Here is a tiny trained network, its code and every weight. The questions are about switching its units off for an input and a class, where a switched-off unit gives its printed mean instead of its output.

import numpy as np


def w(rows, s, z=0):
    codes = np.array(rows[::2]) - 128.0
    scale = np.full(codes.shape[1], s)
    scale[-1] = z or s
    return codes * scale


def f(y):
    return np.maximum(y, 0)


def log_softmax(a):
    a = a - a.max(-1, keepdims=True)
    return a - np.log(np.exp(a).sum(-1, keepdims=True))


def net(x, mask):
    res = np.array(x, float).reshape(1, 3) / 4 @ E
    y = f(res @ A[0][:, :-1].T + A[0][:, -1])
    res = res + np.where(mask, y, B[0][:, -1]) @ B[0][:, :-1]
    return log_softmax(res[-1] @ U[:, :-1].T + U[:, -1])


A, B = {}, {}
E = w([
[96,112,89,251,172,200,147,69,138,116,86,183],'x0',
[61,154,180,170,143,96,123,205,86,119,62,232],'x1',
[220,195,164,94,129,152,193,146,214,159,129,221],'x2',
],0.011)
A[0] = w([
[122,68,93,146,116,107,34,106,61,56,101,82,112],'neuron 1',
[55,164,154,135,139,94,123,217,148,80,45,182,92],'neuron 2',
[123,136,168,128,169,136,101,165,54,119,87,156,96],'neuron 3',
[152,123,121,139,131,94,108,117,147,154,74,92,250],'neuron 4',
[172,188,144,138,111,161,141,172,181,228,148,165,88],'neuron 5',
[139,137,86,189,172,201,175,57,141,109,67,168,96],'neuron 6',
[142,114,116,78,160,185,104,78,173,117,204,92,141],'neuron 7',
[101,120,118,177,135,187,126,87,135,106,102,131,117],'neuron 8',
[163,89,34,119,109,168,114,61,233,155,168,82,122],'neuron 9',
[119,157,177,11,72,47,150,221,90,157,152,90,104],'neuron 10',
[57,115,134,181,138,76,50,70,71,28,129,54,115],'neuron 11',
[188,165,116,102,166,207,157,160,109,185,115,174,92],'neuron 12',
[80,152,168,197,136,61,113,219,105,109,123,208,160],'neuron 13',
[53,163,165,98,145,83,118,245,99,147,51,202,107],'neuron 14',
[75,82,90,149,131,88,54,155,99,119,178,87,92],'neuron 15',
[122,109,112,181,207,236,151,92,140,104,105,168,165],'neuron 16',
[194,178,181,110,47,144,187,122,168,166,122,188,118],'neuron 17',
[164,118,194,51,46,22,111,254,133,152,221,66,120],'neuron 18',
[150,206,216,161,155,170,183,127,223,149,211,176,161],'neuron 19',
[208,173,178,129,166,150,175,92,192,139,95,150,107],'neuron 20',
[177,121,60,104,104,168,160,59,129,126,192,81,92],'neuron 21',
[169,142,65,101,127,145,124,63,118,144,185,100,120],'neuron 22',
[154,164,122,100,143,209,182,148,188,190,153,176,82],'neuron 23',
[130,133,131,79,131,169,179,55,137,177,157,71,91],'neuron 24',
[143,108,104,103,79,155,147,91,166,139,212,83,112],'neuron 25',
[114,100,73,225,190,182,180,46,169,109,61,164,96],'neuron 26',
[92,77,92,152,147,114,133,165,92,150,101,73,88],'neuron 27',
],0.0088,0.018)
B[0] = w([
[101,102,103,106,78,102,135,148,139,98,108,106,189],'neuron 1',
[161,61,85,138,70,168,161,102,89,157,130,155,188],'neuron 2',
[137,136,90,149,111,151,151,113,116,117,106,148,154],'neuron 3',
[167,170,254,180,149,78,100,73,161,117,90,81,249],'neuron 4',
[97,137,72,102,77,109,131,167,119,107,102,121,181],'neuron 5',
[101,139,109,139,155,151,83,171,141,145,158,135,185],'neuron 6',
[149,120,126,154,110,133,132,89,117,145,111,154,195],'neuron 7',
[107,137,119,119,144,138,100,140,142,130,164,116,161],'neuron 8',
[164,93,125,156,95,176,176,102,115,157,98,147,207],'neuron 9',
[104,162,104,143,170,173,90,165,148,136,192,115,218],'neuron 10',
[110,104,119,90,91,86,136,153,147,95,116,123,203],'neuron 11',
[96,104,81,108,110,120,148,151,135,103,121,120,168],'neuron 12',
[164,102,129,139,109,146,141,63,131,147,113,126,225],'neuron 13',
[157,82,118,152,100,168,147,87,111,173,106,167,212],'neuron 14',
[94,128,94,90,92,121,132,148,152,90,121,161,174],'neuron 15',
[131,153,140,157,149,147,87,138,156,139,141,102,212],'neuron 16',
[101,109,125,118,98,123,134,140,174,95,124,113,210],'neuron 17',
[112,153,108,168,174,164,103,157,170,144,178,117,245],'neuron 18',
[120,118,148,107,102,71,107,125,133,97,100,110,239],'neuron 19',
[94,119,127,97,106,124,145,125,152,92,120,110,195],'neuron 20',
[120,110,92,138,105,150,146,112,100,148,113,166,185],'neuron 21',
[147,119,132,179,101,155,149,120,118,132,118,169,181],'neuron 22',
[111,96,109,100,94,110,130,167,144,123,119,125,182],'neuron 23',
[137,91,70,111,105,158,153,122,133,145,127,149,166],'neuron 24',
[135,116,128,138,118,144,131,106,147,146,113,175,184],'neuron 25',
[110,148,74,130,177,167,109,167,156,153,204,133,197],'neuron 26',
[119,122,92,85,94,137,138,174,118,113,123,123,152],'neuron 27',
],0.014,0.018)
U = w([
[199,83,102,164,31,193,208,68,99,223,87,211,90],'0',
[93,138,93,153,171,187,70,222,169,176,241,133,131],'1',
[65,94,98,59,8,47,161,191,158,10,77,130,87],'2',
[238,153,255,196,147,19,90,33,155,120,66,67,255],'3',
[132,144,143,130,177,78,151,165,70,203,163,153,94],'4',
[143,160,123,84,151,120,120,186,59,119,152,181,98],'5',
[103,188,111,92,212,130,171,167,93,105,149,149,97],'6',
],0.009,0.0083)

Each question gives the input, the list of numbers given to net, and the class t.
The units are the neurons (one row each of A and B). Each row of codes is followed by its name. A weight is (code - 128) times the scale printed after its matrix; where a second scale follows, it is the last column's (A, B and U).
mask holds one flag per neuron, in row order. A switched-off neuron (its flag False) gives its mean, the last column of its row in B, instead of its output. The means were averaged over made-up inputs and are rounded, as every weight is.
A unit's drop is (log p(t) with every unit on - log p(t) with that unit switched off) / (log p(t) with every unit on - log p(t) with every unit switched off).
unit that matters most: the unit with the biggest drop
k most important neurons: the k neurons with the biggest drops, biggest first
drop when u is switched off: that unit's drop, to one decimal
input [-7,-6,7], class 1: unit that matters most : neuron 18
input [-3,1,-3], class 3: 2 most important neurons : [neuron 26; neuron 6]
input [3,8,-8], class 0: 4 most important neurons : [neuron 14; neuron 13; neuron 2; neuron 19]
input [-8,7,5], class 1: 3 most important neurons : [neuron 10; neuron 18; neuron 9]
input [7,-2,7], class 1: 3 most important neurons : [neuron 26; neuron 6; neuron 16]
input [-6,6,-1], class 0: 4 most important neurons : [neuron 14; neuron 13; neuron 2; neuron 26]
input [1,-5,6], class 2: 2 most important neurons : [neuron 19; neuron 14]
input [-7,6,3], class 1: 4 most important neurons : [neuron 10; neuron 18; neuron 9; neuron 7]
input [4,-1,-2], class 1: 2 most important neurons : [neuron 26; neuron 19]
input [-8,1,7], class 1: 2 most important neurons : [neuron 18; neuron 10]
input [7,-5,1], class 1: drop when neuron 26 is switched off : 0.6
input [-1,1,-1], class 3: drop when neuron 5 is switched off : 0.0
input [-7,-8,-7], class 0: drop when neuron 7 is switched off : 0.1
input [-5,6,3], class 0: unit that matters most : neuron 14
input [8,-6,-7], class 1: drop when neuron 26 is switched off : 2.1
